Rows are numbered. After the first four, each row is followed by the numbers of the three nearest rows among all rows above it, by straight-line distance, nearest first.
0: [  5  12  -9  -5  21  25   7  26  20  12   2 -15 -40 -35  -8  -7   0  -2
 -18  16  -4  18   0   3   8   1  -5  -6 -10 -25  34  11   6  31   4 -11
   1]
1: [ -7  24  -4  -1  10  -8   7   6   8  -2   5  14 -27 -19  20 -14   3 -11
   0   3  -2  13  -2  11   9  15  35  -7 -15 -42  -2  11  -1  45  17 -10
   9]
2: [ 11  16  14   1  17  28 -10  30  26 -13  10 -17 -32 -38  13  -2  -3 -17
  -5  14  -8  13   2   7  -4  22  -4   9  -8 -44  11   9  25  30   9  -2
  11]
3: [ -8   4 -19 -14  11 -26  -2 -10  26  24  10  21  16 -25   3  -7  14   0
 -10  -2 -12   7   2   0   7  19   1   5 -14  -2   0  -4   7  29  10  -8
  -4]
4: [ -1  18  -5 -13 -11  11 -13 -17  14  32   7  14  -7 -19  -1 -10   9   4
  -1  11 -15   6  10  14   5   3   7   3 -11 -35  24   3  -3  45  17  -1
   4] : 3 1 0
5: [-11  -2  -5 -19   1   6 -10 -12  14  14   7   9  22 -20   3   3  22   2
   6   1 -18  14 -29  14  -5  17  10  22 -11   2  30 -13  10  40   7  -7
   6] : 3 4 1
6: [-11  17 -33 -17   9   0 -10 -11  27  17  -6  11  31   0  -3   8  19   3
  -7  18 -12   9 -10   1   0  11  -4  14 -18  17  39  -6  -1  11   5 -10
  11] : 5 3 4
7: [-10 -10 -23 -13   7  15  17  15  13  12  -2  -2   6 -39   5  -6   0   0
  -9   5 -15  27  17  13  -8  20  13   4  -4   7   8   5  10  77   8   1
  -1] : 3 5 4
8: [-21  41 -19 -17  10 -52 -21 -45  16  20   5  36  37  12 -10  -4  37  23
   4   4 -12 -21 -51  -2   6  33  32  24 -32  -2  49 -15 -28  -8  13  -3
   8] : 6 5 3
9: [  3  28 -10 -11  21  10  -4  12   7  -2  -1   2  -9 -28  14 -18   9 -18
   4  23  -3  13 -16   9  -5  16  16  -4 -15 -44  -1   3  31  26   6 -19
  12] : 1 2 0
10: [  9  51 -18 -10  22 -36  -8  -1  20  -9  12  14   6 -17 -10 -10  18  -4
 -14  -2   5   9 -25   0  -7   5  28  -4  -1 -26  21   6   3  40  15  -6
   7] : 1 3 9
11: [-36 -13  11 -10  -5  -8  23  17  12  13   9  -6  -2 -15  17  -1  10  -2
  -6   4  -7  15 -10  22   6  11  23  -2   1  -8   8   9  24  59  13 -10
  21] : 7 1 5
12: [ -2   9  -2 -34  14  22 -17  12  30   6   7   3   0 -20  12   0  22 -14
  11  10   1   5 -14   9   1  21 -12  14 -13 -29  20   0  15  16   2 -10
  13] : 9 5 2
13: [ -8  21 -14   2   3  24   7  11   9  10   6 -17 -15 -23  20   3   4 -24
  -3   7 -11   6  12  13 -17  -1  20  -7 -10 -48  34  -2  18  22   8  -4
  14] : 9 2 0
14: [ 12  19 -11  -7  16  -6 -22   2  13   2   6   2   3 -20   5  -8  10 -17
   7  11  -7   6  -8  15   0  10  33   2  -3 -21   9   0   5  34  13   7
  11] : 9 1 10
15: [-14   6 -28  -8  15   4  16   3  26  -1   7  13  16 -10  -6  13  10  -9
  -2  -1 -17  12   6   8   4   4   0  11 -21   3  19  -7   8  34  20   2
  14] : 3 6 5
16: [ -7  18 -10  -8  -2  25   6  -4  20  -7   8   2  19 -21   3   8  11   7
  -1   8 -16   2 -16  13   1   8   5  18  -4  -8  37  -5  -6  29  14 -12
   7] : 5 15 6
17: [  3  24 -22  13  16 -12  14   1  13  -1  15 -10   6 -25   6 -12   4  -4
 -11  -4  -9  12  26  19  11   6   9   2  -5 -14  33 -10   4  30  14  -9
  10] : 15 14 16
18: [  5   3 -17 -22  15  22  -9   6  10   8   5   4  19 -13  10  -9  19  -3
  -6  14   6  14 -24  14   5  32  14   3   0  -6  35  -5   3  40   4  -6
   9] : 5 16 12
19: [-11  18 -12 -24  13 -12 -11  -6  33  24   8   3  13  -7   4  -4  27  -3
   7   3  -3  11 -25  -7  -6  21   6  17 -21 -32   6 -22  11   1  -3  -9
  -2] : 12 3 5
20: [ -7  37  -1   1  13 -28 -15   4  17  -5   4  25   5  -6   7  -8  31 -12
  -8  18   6   6 -25   8  -1  16  26  -6 -21 -19  13  -4   8   6   0  -8
  23] : 10 14 19
21: [  4  34 -13  -1  12  -9 -18  -4  27   4   2   3   0 -18 -10   1  31 -14
   0  -1  -1  19  -7   4   5   8  13   6 -14 -14  45  -3  11  -1   4   1
   5] : 20 14 19
22: [-14  39   3   1   9  -4 -11  -9  26   0  13   8  -5 -24   4 -14  25  -6
  -8   8   0  10 -10   5   3   4   9   7 -20 -45  28  -9  14   6   7   5
   1] : 21 20 19
23: [  3  11 -18 -15  30   8  -4  32  14  -2  19  -9 -23 -44  -2 -19  12  15
   0  18  -4  16 -24   1  -4  16   0  -4 -11 -19  10   0  10  50   8 -15
  15] : 0 9 2
24: [-27 -16  -7 -15 -12  30  -6  18  10  10  20 -10   4 -24   6   2   5 -12
 -10   5  -3  29 -15  17   2  16   4  13   6 -10  46  -4  13  44  12  -5
  13] : 18 5 16
25: [-17  32  -1   4   6  15 -14  -7  15   6   2   0  11 -22  23   1   6 -26
   2  15 -13  18  13  19  -9   0  -4  -6   2 -52  26  -2  21  19   8   6
  13] : 13 22 9
26: [-15  19 -28   2   1  -8  13 -11  13   2   2   2  11 -18   3   5   6  -6
   4  12 -17   8  -7  15  10  15  39   2 -24 -19   9  -2 -20  41  17  -6
  20] : 14 15 1
27: [  1  13 -25 -29  21   9  -6   2   7  26  10   6 -21 -21   1 -12   4   3
  -7  11  -3   4 -29   5   2  19  -8   7 -25  -6  18 -16  -3  35   7 -10
  12] : 23 18 12
28: [  4  18 -17  -8  23  10  -6  11  18   1  15   6 -12 -46   4  -7  24   0
   3  23  -4  19  -6   8  -5  11  -4  -6   2 -15  -3  11  14  26   9  -5
  13] : 23 9 14
29: [ -1  26  -9 -11  28 -19  -9 -15  20  10  -7  19   1 -17   5  -5  15  -6
   1  23  -3   5 -44   5  -3  19  19  11 -29 -39  14 -11  20  13   4  -1
  22] : 20 19 22
30: [ 11  21   4  -7  23  -2  -8  12  11   4  -1  -1 -14 -10  -4   0   3 -29
   0  14  -3   9 -22  17  -8  12  28  -8  -8 -45  28 -14   3  18  12  -8
   6] : 14 9 13
31: [  0 -11 -19 -17   6 -14   7   3  23  19   0  12 -16 -25  -5  -6  17  -4
  -9   4 -13  -6 -23  10  10  16  21  17 -12   8   2  -5  -3  47  25  -4
   6] : 3 27 5
32: [ -1  32 -18   0  21 -26  -6 -14   8   8   6   5  -5 -15 -16   0   6  -3
 -12   1  -1  12  16   9   9   9  16 -10 -32 -31  29  -2   5  23  13 -14
  -6] : 17 21 22
33: [ 12  31  -8 -14  14  -6 -20  12  13  16   2   4  22  -5   6  -8  19 -16
   2   9   7   5 -30  22  -6  17  20  20 -22 -37  52  -9  15  23   4  -9
   9] : 30 21 29
34: [  3  38 -20 -20  24   8 -15  -1  30  12   8  -3  -7 -26  -7 -10  29   3
   4  17   3  18 -28   4   0   9 -18  25 -15 -30  22 -16  18  16  -1  -9
   2] : 12 19 22
35: [-12  11 -13  -1  -7  16   8   3  15  -4  22  14  -7 -20 -14  10   5   3
  -7   6 -14  11  -4   6  -4   4   5  11   0 -11  38  -6   1  23   9  -9
  11] : 16 15 24
36: [ -8  25   6   1  -4 -28  -8   3  20  21  18  13 -13 -33   8  -9  18   0
  -6  -2 -11  12  10   8   5  -6  11 -11 -23 -38  16  -5   9  17  15 -21
   9] : 22 32 4
37: [-10   0  -3  -8  16 -11   1  22  -6  10   0  -9 -12  -5   2  -7  13 -19
   2  -1   0  23 -24  30  -3   5  20  -5 -12 -28  31 -13  18  53  -3 -14
  25] : 30 11 14
38: [ -7  19 -16 -11  20  -4   6   7  19   8  -7  11 -37 -21   5  -3   8  -9
  -5   3   4   6  -5  18  -5  18  10  -4 -17 -39  -8   3  15  33   1  -9
  10] : 1 9 28
39: [ -8   5 -21  -1  -4  -7  17  -7  19   6   7   9   8 -12  -7  -2  20 -11
 -14   3 -11   7   7  12  -7   2  -2  11 -24  -5  34 -13   5  19  14  -4
   7] : 15 35 17
40: [-19  10 -20 -16   0  -9   3 -11   9   8   6  10  25 -19  10  -6  19  -2
   4   7 -14  11 -12  10   3  19  25  -7 -19   9   9  11   4  55  11  -1
  10] : 26 5 3
41: [ -9  30   3   9  11   2  -4   5  12  -2   3   1 -11 -36   5  -4  11 -12
   0  10  -8  19 -15  20   3  22  24   4   9 -47   6  -6  12  49  10 -11
   3] : 1 9 14
42: [ -2  37  -4 -25  19  -6 -22  -3  21  21   7   5  -3  15 -13  -2  14 -11
  17  11   5 -12 -23   7  -1  28  22   4 -19 -58  51  -6  -3  18   5  -7
   5] : 33 30 29
43: [ 14  14   2   0   9  -6   4  26   5  13  -9 -20 -41 -37   9 -21  -7 -12
  -4   9  -3  24   7  13   3  14  21 -26 -17 -43   1   7  17  22   3 -14
  24] : 38 9 1
44: [ 11  22 -18  -4  31   1 -15  17   7  18   7   6  -3 -24  -9  -5  12 -13
  -5   9   5   0 -19  13  11  12  26  -8  -8 -23  27   6 -11  38   0  -8
  12] : 14 30 18
45: [ -9  25 -10 -12  18   3 -10  12  35  -1  25   1 -13 -23  -5  -5  14   7
  -1  12   6   1 -24   8   2  20  -7  12 -26 -32  22  -7   7  13   0 -19
   0] : 34 12 22
46: [ 15  32 -24   0  18 -20   5 -12   4   0   8  15 -10  -8 -12 -10  15  -3
  -7   2  -3   5  -2  -1  -1   9  36   3 -24 -23  10 -12  -1  30  18 -17
  -4] : 32 10 14
47: [ 10   1 -10  -1  14   6   0  17   3  26   6 -13 -19 -41 -13  -8  -1  -2
  -8  24  -7  12 -26  21  12  17   9  -1 -15 -23  20   2  13  45   8  -1
  20] : 23 44 0
48: [ -2  31   4  -4   5 -18   5   3   2  13   4 -11 -17 -28   7 -16  12  -7
 -11   2 -16  11  19  22   2  11   8  -6 -13 -29   1  17  10  42  16  -7
  12] : 1 36 38
49: [ -7  -6 -19 -20  14  16  10  -6  23  20   6   6 -13 -22  -8  -5   0  -3
 -19  14 -20  16   2   4  -1  -1 -24  29 -13 -16  21  -6   3  20  10  -5
  -1] : 39 35 27
50: [ -1  24 -14  -4  30   1 -11  21  25  14  17   6 -23 -26  -7 -10   6   0
 -10  10   4   6 -29  -1  -2  12  -6  -8  -9 -23  17   4 -11  17   0   2
  15] : 45 44 27
51: [-15  32  13 -15   3 -11 -15  19  13  31  -4   7 -43 -11  14   0  23 -10
  -1   0  -3   0 -12   5 -14  21   7   2 -20 -46  19 -11   5  15   6 -13
  34] : 38 36 30
52: [ -3  29   2  -1  15  14  -7  18  13  15   7  -3 -40 -35  -4 -11   2  -2
 -10  12   0  22   2  12  -2   4  -6 -10 -13 -37  25  11   3  14   0 -18
  14] : 0 50 43
53: [-18   3 -12   4  11  22   0  18  10  -3   3 -20  10 -13   3   3  23   2
  -7  11   7  19 -24  15  -2  23   3  12 -19 -13  50   4  20  50  -8 -12
   6] : 18 24 16
54: [-21  23  10  -6  -4  -8 -10  -5   6  21   8  11   5 -13  16   2   6 -22
   8   3 -15   9 -10  17   0   5  41  -3 -12 -22  21   5   4  21  20   3
  27] : 14 26 1
55: [ -7  28 -12   2   2  11 -22 -22  26  -9   9  16  11 -17   2   7  19  -2
 -11  -1  -3   4   4  12   4  27  12  14   5 -12  31  -8  -5  22   5   7
   4] : 16 21 35
56: [-10  30  -9  -2   1   4  -5  -3   3  27   1  -2 -17 -18  11   0   0   2
  -5   9 -20   6  11   5   1   4  21   2  -7 -33  10   8  -5  26  14   2
  14] : 4 48 54
57: [  6  25 -19  -9  18   2 -21  -1  15   5   6  -2  13  -8   2   0  13 -22
  -4   7 -12   7 -19  20  -9   8  31   1 -15 -37  34  -2  19  26   5  -9
  16] : 33 14 30
58: [  1  18   1   9  -2   1   5   9   4   8   6  -1 -34 -26  -3  -9   9   2
  -4   8  -4   9  11  22   2   1  31  -7 -15 -27   3   4  -4  49  27  -7
  11] : 1 48 56
59: [ 23 -12  -7 -16  13  22   7  43  16   8  11 -24  -4 -30 -21  -9  -3 -24
  -8  11  -4  16   8  22   7  20  -2  -1 -18  -5  25   3  32  67   6  -8
  18] : 47 7 0
60: [ 15  22  -5  -8  17 -10  -4  17  24   0   7  -3 -37 -31 -11 -14   6   4
  -9   7  -1  16  -6  13  -8   8   8  -5 -16 -29  11   5  14  17  12 -11
  21] : 52 38 50
61: [ -7   9 -12 -31  22  15  -2   5  26   5  12  -5  21 -28   3  -4  11 -11
   0  18  -5  14 -20  21  -1  20  -1  12 -12   9  16  10  14  22   7 -11
  12] : 18 12 5
62: [ -1  28  -2  -1  17   4  -7  10  14  17  12  -4   4 -25   4  -8  22 -20
  -3  13  -2  13   3  12   5   6  -5  -1 -17 -33  33  -6  32  -6  -5  -3
  17] : 22 21 25
63: [-23   5 -11  -9   2   9  10  -7  39  -4  16  16  22 -20  13   1  10  -8
   1  16   0  10   3  13   5   6 -11  29 -21  -6   6 -14  24  21  10  -1
   2] : 15 39 61
64: [ -8  24   0  -4   2   6 -12 -13  15  11  15  -2  -2 -32  23  -8  18 -12
  -1  -6   0  15 -10  13   3  12  22  10   2 -35   6   2  21  35  18  -7
  23] : 41 14 54
65: [ -4   9  -8   4  21  12  -1  27   7   2   2  -8   4 -40  -5  -2  12 -14
  -9  12  -9  21  -8  12  -4  17 -13   1 -19 -13  45 -10  17  23   5  -9
  37] : 62 53 47
66: [  0  13 -22  -4   6  -7  10  -7   6   5   4   2 -12 -16   6   0  10  -1
  -4   6  -8   5  31  15   5  12  13 -13 -11 -12   6  10   2  54  13  -2
   6] : 48 58 17
67: [  5  11 -10  -6   5 -31  13 -11  19   9   4  13   9 -30   4 -15  11  -3
 -14   0 -22  -2   9   0   9   5   4  15 -13 -12   5 -14   9  44  10 -16
  -9] : 3 39 17
68: [ -5   8 -29 -12  -1 -13   2 -17  17   3   2  10  12  -3   2 -13  26   0
 -14   0 -19   8   8   9  -3  18  -5  11 -27 -21  10 -11  26  36   3 -16
 -14] : 67 3 39
69: [-26   9 -13  -3 -13  32   1  -9   4  19   7   3   8 -22  18   2  -8   6
  10   6 -17  18 -14  13 -10  10  14   9 -12 -31  33   5   7  27   0  -5
  18] : 16 35 56
70: [ -9  36   4  12  15  21  -4  12  15 -14  -2   9 -27 -32  -3   4  20  -7
   0   0   3  10 -20   9  -4  15  28   9   4 -57   9  -4   7  24  15   3
   8] : 41 30 22
71: [ 27  20  -7 -12  18 -29 -11  17  16  13   4   4  -3 -30   3 -11  17 -20
   0  -6   1  11   2  15 -10   4  31  -3  -6 -19  -2  -6  12  16  18  -4
  19] : 14 60 30
72: [-10  37 -15   7  10  -3  -1   2  11   4  10   2  -4 -10  -4  -3  15   5
  -5   4 -20  11  16   2   8   9  21  -2  -5 -19  35  -1   2  29   2   1
   6] : 17 56 32
73: [  8 -29  -3 -11   9  76   1  34  20  -1  18 -25   4 -59   2   6  -5 -11
   3   8 -14  39  -7  27 -12  13 -29   7   5   7  28  -8  27  70  12  -3
   4] : 59 24 7
74: [  0  29 -22  -5  29  23  -2   3  21  13   2   1 -12 -24  -4  -7  13   6
 -12  25   8  12 -17  10  12  17  -2  -2 -16 -11  22 -11   1  28   6  -6
   0] : 27 50 45
75: [-18   5 -16  -8  -3  -1   8  -1  17 -11   7  12  24 -14  12   9  20   0
  -9   3  -4   6   8   5   1  14  -8   7 -16  -3  28  -6  15  22  15  -4
  -4] : 39 15 63
76: [ -1  23   7 -12   4 -10   4   7   8   4  10  12 -17 -16  12  -3  11 -11
  -1  -4 -13  14 -15  10   9  15  39  -1  -5 -39  -3   7  21  36  31  -9
  15] : 1 64 41
77: [ -9  51 -15 -34  18 -42 -30 -31  17  31   3  15  19  10   1 -15  17   8
  -1  19  -1 -24 -41   7 -11  46  29  10 -47 -45   5  -7  -9  20  16  -3
  -2] : 29 42 8
78: [-22  25  -1  -5  -3 -18   0  -8  27   3  27  -4  19 -32  10   4  22   2
  -4  -1 -11   7   3   1   9   8  -6  11 -14 -13  22  -2   8  33   3  -1
  -4] : 75 3 67
79: [ -9  23  -1  -5   6  15  -5   3  25  -7  10  -3 -30 -22  12  -4   8 -13
   7  23   1   5 -20   9   0  13   0   9  -8 -43   6 -12  15   6   4 -18
   5] : 45 9 12
80: [ -4  52 -13  11  23 -10  -5 -12  11   9   3   4 -13 -15  -2  -9  12  11
 -13  12  -9  -5   7  11  -9  12  19 -15 -20 -62  11  -3  20  21  12 -20
   1] : 32 22 46
81: [ 10  21   0   1  11  21   3  17  16  -5  -4  -8 -31 -27  21   0  20 -25
  -9   2  -6   5  -2   9 -14  16  26  -8  -4 -30  -7  13  13  38   8  -7
  13] : 38 9 1
82: [ 25  19 -10  -5   9 -13  -7  17  13   1   4  -3 -13 -32   9   3   8 -16
  -6   7   3  25   3   7   6   0  25   2  -4 -15   0  -8   7  41  18  -8
  11] : 71 14 58
83: [ -6   7 -24 -22  11 -12  -5   5  30  10   4  10   2 -26  10  -6  -3 -11
  -9  13   0  10  -5   7  -2  19  -6  20 -31 -18  -6  -1  19  44   4   3
 -12] : 3 68 63
84: [  0  19 -20  -8  34  14 -13  17  22  -8   7   3 -21 -20   3  -7  -2  -8
 -12  21  11  18 -16  13   8  30   9   1 -23 -41  11   9  19  41   6  -9
   0] : 9 38 74
85: [ 10  13 -14 -16  31   3   3  25  12  25  10 -12   4 -14 -17  -7   6  -6
  -1   9  -5   3   9   3  -3  22  -1   2 -14 -14  25  -4  14  64   8 -12
   1] : 59 44 47
86: [-24  12 -14  -5   3  18  15   0  18  -1   4   9  18 -24  13   8  28   3
   0  16 -19   5   3   0   7   8   3   7  -7   4  23   2  -1  39  12  -3
  10] : 16 75 15
87: [ -5   9   7  -8  22  26   9  20  20 -14   9   0 -45 -42  10   7  -6  -7
  -3  12   8  14  -9  11 -10   3   3  11 -17 -39  18  -2  32  15   2 -10
  28] : 2 79 52
88: [  2  19 -19 -18  34  -8   2  26  20  -5   4   5  -3 -18   1  -7   6   4
 -10  10  -1   3 -23  11  -4  26   6   3 -23 -13   3  -5  14  38  13 -12
   5] : 84 23 83
89: [ -2  13 -19 -23  17   0   5   9  16  15  10   1  -7 -19  -8  -2   4  13
 -10   6  -7   4 -25   5 -10  29  -7  19 -22  -8  13 -13   2  31  26  -5
   3] : 27 88 74
90: [ -6   4 -18 -18  21  10  -7  15  29  -5  11  -5  -8 -21   6   0  21  -9
  -7  10  -4  14 -11  15   2  21   5   7 -15 -29  10   3  26  69   4   3
  -2] : 84 83 88
91: [  3  16 -13 -13  -4 -30  -6 -11  28   9   1  11  18  -8   9  -4  28  10
  -2   0 -11  -2 -21   1  -1  13  -2  15 -21  -1  12 -16  15  35   9 -17
 -10] : 3 68 67
